Below are the code and all the weights of a small trained network. Each question names an input and a target symbol and asks about switching units off, where a switched-off unit gives its printed mean instead of its output.

import numpy as np


def w(rows, s, z=0):
    codes = np.array(rows[::2]) - 128.0
    scale = np.full(codes.shape[1], s)
    scale[-1] = z or s
    return codes * scale


def f(y):
    return np.maximum(y, 0)


def softmax(a):
    e = np.exp(a - a.max(-1, keepdims=True))
    return e / e.sum(-1, keepdims=True)


def log_softmax(a):
    a = a - a.max(-1, keepdims=True)
    return a - np.log(np.exp(a).sum(-1, keepdims=True))


def net(x, mask):
    ids = ['ΔΛΠΨζω'.index(c) for c in x.split()]
    T = len(ids)
    res = E[ids] + P[:T]
    u = 0
    for l in range(2):
        q, k, v = (res @ M[l].T for M in (Q, K, V))
        z = softmax(np.where(np.tri(T) > 0, q @ k.T / 3**0.5, -1e9)) @ v
        res = res + np.where(mask[u], z, O[l][:, -1]) @ O[l][:, :-1]
        u += 1
        y = f(res @ A[l][:, :-1].T + A[l][:, -1])
        res = res + np.where(mask[u : u + 12], y, B[l][:, -1]) @ B[l][:, :-1]
        u += 12
    return log_softmax(res[-1] @ U[:, :-1].T + U[:, -1])


Q, K, V, O, A, B = {}, {}, {}, {}, {}, {}
E = w([
[194,116,134,60,137,159,144,203,180],'Δ',
[55,188,104,67,123,139,159,193,69],'Λ',
[108,194,122,39,246,156,172,145,148],'Π',
[72,180,114,14,60,181,148,234,111],'Ψ',
[119,181,142,81,166,84,155,160,91],'ζ',
[49,185,74,38,166,218,177,198,167],'ω',
],0.011)
P = w([
[74,219,113,213,107,52,133,53,154],'0',
[138,182,182,161,110,179,123,65,96],'1',
[136,135,155,176,151,173,136,138,98],'2',
[124,76,107,160,176,138,156,170,87],'3',
[132,60,54,139,176,93,128,197,81],'4',
[115,41,1,139,187,58,121,223,48],'5',
],0.0077)
Q[0] = w([
[129,106,130,214,254,55,142,61,125],'L0H0',
[121,106,124,108,179,145,172,171,169],'L0H0',
[216,40,76,128,131,170,108,155,251],'L0H0',
],0.065)
K[0] = w([
[138,120,124,147,255,72,148,78,119],'L0H0',
[170,151,159,137,114,121,112,101,139],'L0H0',
[227,97,147,109,138,151,121,132,197],'L0H0',
],0.083)
V[0] = w([
[128,142,133,163,141,125,146,136,103],'L0H0',
[152,195,250,119,88,179,180,3,100],'L0H0',
[98,44,34,51,92,68,78,196,184],'L0H0',
],0.0061)
O[0] = w([
[152,141,75,116,88,120,149,113,104,58],'L0H0',
[147,23,6,107,250,5,123,245,137,55],'L0H0',
[64,183,250,227,117,197,166,18,175,254],'L0H0',
],0.0023,0.00044)
A[0] = w([
[126,106,109,201,117,165,61,104,174,58],'L0N0',
[141,43,91,214,142,172,113,7,129,21],'L0N1',
[141,93,158,202,121,159,77,108,118,69],'L0N2',
[145,48,144,192,59,98,66,74,134,53],'L0N3',
[102,50,159,185,63,111,97,39,126,47],'L0N4',
[154,84,140,120,83,103,132,186,133,27],'L0N5',
[161,32,159,161,108,170,103,6,123,2],'L0N6',
[110,89,155,197,99,134,74,91,125,52],'L0N7',
[85,27,144,253,110,230,74,72,143,84],'L0N8',
[123,9,119,158,85,169,40,49,126,128],'L0N9',
[218,88,229,120,93,221,119,57,106,11],'L0N10',
[134,44,145,215,99,152,152,77,164,32],'L0N11',
],0.02,0.005)
B[0] = w([
[122,129,113,73,145,110,112,113,86,128],'L0N0',
[119,233,119,128,232,135,182,161,143,128],'L0N1',
[111,123,134,135,153,153,143,113,178,128],'L0N2',
[93,107,75,137,108,94,145,171,173,128],'L0N3',
[147,169,97,159,104,105,101,99,88,128],'L0N4',
[155,73,107,113,112,150,92,144,52,253],'L0N5',
[151,101,91,68,125,204,120,189,79,128],'L0N6',
[127,100,51,150,103,127,120,167,110,128],'L0N7',
[185,117,42,66,110,91,172,148,140,128],'L0N8',
[180,134,144,48,85,161,68,86,100,128],'L0N9',
[164,121,195,5,91,190,86,85,55,182],'L0N10',
[79,166,122,94,161,61,125,135,102,128],'L0N11',
],0.021,0.0037)
Q[1] = w([
[112,161,128,125,158,112,127,117,106],'L1H0',
[131,103,123,186,121,113,181,69,151],'L1H0',
[128,69,162,220,105,128,151,7,185],'L1H0',
],0.16)
K[1] = w([
[123,166,146,154,121,89,116,67,120],'L1H0',
[129,50,147,115,217,180,52,232,85],'L1H0',
[120,55,112,68,187,183,136,168,1],'L1H0',
],0.099)
V[1] = w([
[101,104,123,181,5,55,110,141,70],'L1H0',
[115,136,90,103,52,222,131,178,220],'L1H0',
[247,149,163,140,80,55,137,152,186],'L1H0',
],0.015)
O[1] = w([
[62,28,122,27,133,96,90,192,188,83],'L1H0',
[108,148,251,180,140,65,109,213,141,255],'L1H0',
[69,175,104,212,174,178,2,158,153,132],'L1H0',
],0.0095,0.01)
A[1] = w([
[140,46,101,230,154,46,84,87,94,15],'L1N0',
[143,20,175,196,92,116,136,44,223,78],'L1N1',
[112,141,135,141,52,55,129,42,135,113],'L1N2',
[92,61,121,180,121,115,123,65,205,58],'L1N3',
[131,115,176,161,160,87,79,33,180,114],'L1N4',
[91,76,170,144,154,33,83,54,126,71],'L1N5',
[87,29,187,197,104,85,119,9,228,88],'L1N6',
[129,107,195,117,109,91,99,158,212,62],'L1N7',
[73,120,78,99,127,167,70,29,174,91],'L1N8',
[168,84,159,75,99,84,131,86,103,53],'L1N9',
[57,42,158,135,216,117,180,92,209,85],'L1N10',
[148,22,158,252,154,170,88,106,154,1],'L1N11',
],0.013)
B[1] = w([
[70,182,125,50,162,142,116,70,172,158],'L1N0',
[154,127,190,107,106,144,88,98,78,128],'L1N1',
[98,110,53,174,139,122,124,111,162,153],'L1N2',
[161,143,193,111,154,87,114,78,115,128],'L1N3',
[89,148,133,129,106,113,90,92,134,146],'L1N4',
[72,131,138,120,165,150,150,153,123,134],'L1N5',
[119,153,135,128,62,91,84,117,120,128],'L1N6',
[172,144,113,132,145,176,197,131,105,232],'L1N7',
[165,104,167,254,125,50,196,169,133,150],'L1N8',
[87,152,100,165,135,106,155,113,169,254],'L1N9',
[123,168,125,105,94,136,128,101,132,160],'L1N10',
[133,51,99,179,80,57,69,61,165,174],'L1N11',
],0.014,0.0078)
U = w([
[90,217,117,164,126,96,105,98,175,192],'Δ',
[156,161,57,152,139,147,83,64,116,2],'Λ',
[170,115,117,104,157,142,76,143,103,167],'Π',
[114,161,124,155,154,137,2,108,147,138],'Ψ',
[161,78,82,162,138,90,59,128,111,76],'ζ',
[101,108,70,84,117,79,64,83,155,108],'ω',
],0.0059,0.0085)

Each question gives the input, a string of symbols that net reads in full, and the target symbol t.
The units are the heads (3 rows each of Q, K, V and O) and the neurons (one row each of A and B). Each row of codes is followed by its name. A weight is (code - 128) times the scale printed after its matrix; where a second scale follows, it is the last column's (O, A, B and U).
mask holds one flag per unit, layer by layer, with each layer's heads first. A switched-off unit (its flag False) gives its mean, the last column of its rows in O or B, instead of its output. The means were averaged over made-up inputs and are rounded, as every weight is.
A unit's drop is (log p(t) with every unit on - log p(t) with that unit switched off) / (log p(t) with every unit on - log p(t) with every unit switched off).
The circuit of an input: a set's keep is (log p(t) with only the set's units on - log p(t) with every unit switched off) / (log p(t) with every unit on - log p(t) with every unit switched off). Starting from the 12 units with the biggest drops (on a tie, the unit counted first), units are removed one at a time, each time the one whose removal leaves the highest keep (on an exact tie, the one counted first), for as long as the keep stays at least 0.8.
units of the circuit, in order: the units of the circuit, biggest drop first
unit that matters most: the unit with the biggest drop
top k neurons: the k neurons with the biggest drops, biggest first
k most important neurons of layer l: the k neurons of layer l with the biggest drops, biggest first
drop of u: that unit's drop, to one decimal
input Λ Λ Δ ζ ζ, target ω: units of the circuit, in order -> (L1H0)
input Δ Δ Ψ Π ζ, target Ψ: units of the circuit, in order -> (L1H0, L1N9, L0N5, L1N7)
input Δ Ψ Λ, target Ψ: units of the circuit, in order -> (L1H0, L1N9, L1N7)
input Δ Ψ Π Δ ω Δ, target Ψ: units of the circuit, in order -> (L1H0, L0N5, L1N0)
input Ψ Λ ζ, target Π: 2 most important neurons of layer 0 -> (L0N5, L0N10)
input Δ Π Ψ, target Ψ: units of the circuit, in order -> (L1H0, L1N9, L0N5)
input ζ Δ Ψ Δ Ψ Ψ, target ζ: units of the circuit, in order -> (L1N8, L1H0)
input Ψ Δ ζ Ψ, target Π: units of the circuit, in order -> (L1H0, L1N7)
input Δ Π Π Δ, target Ψ: units of the circuit, in order -> (L1H0, L0N5)
input Δ Δ Δ, target ζ: top 2 neurons -> (L1N11, L0N5)
input Ψ Δ Δ, target Π: top 2 neurons -> (L1N7, L0N5)
input ζ Δ Λ ω, target ζ: top 2 neurons -> (L1N8, L1N9)
input ζ Ψ ω Δ, target ζ: 2 most important neurons of layer 1 -> (L1N8, L1N0)
input Δ Δ Δ Λ Δ, target ω: unit that matters most -> L1N0
input Δ Δ Λ Δ Λ Ψ, target Ψ: top 2 neurons -> (L1N9, L1N7)
input Λ Δ ζ Δ Δ, target ω: top 2 neurons -> (L1N9, L1N7)
input ω Ψ Δ, target Δ: top 2 neurons -> (L1N9, L0N10)
input Ψ ζ Ψ, target Π: top 3 neurons -> (L1N7, L1N9, L0N5)
input Δ Π Λ ω, target Ψ: top 3 neurons -> (L1N9, L1N7, L0N5)
input Π ζ Λ Ψ Λ ω, target Λ: unit that matters most -> L1H0
input Ψ Δ Λ, target Π: drop of L1N7 -> 0.5
input Π Ψ Ψ, target Λ: drop of L1H0 -> 1.2
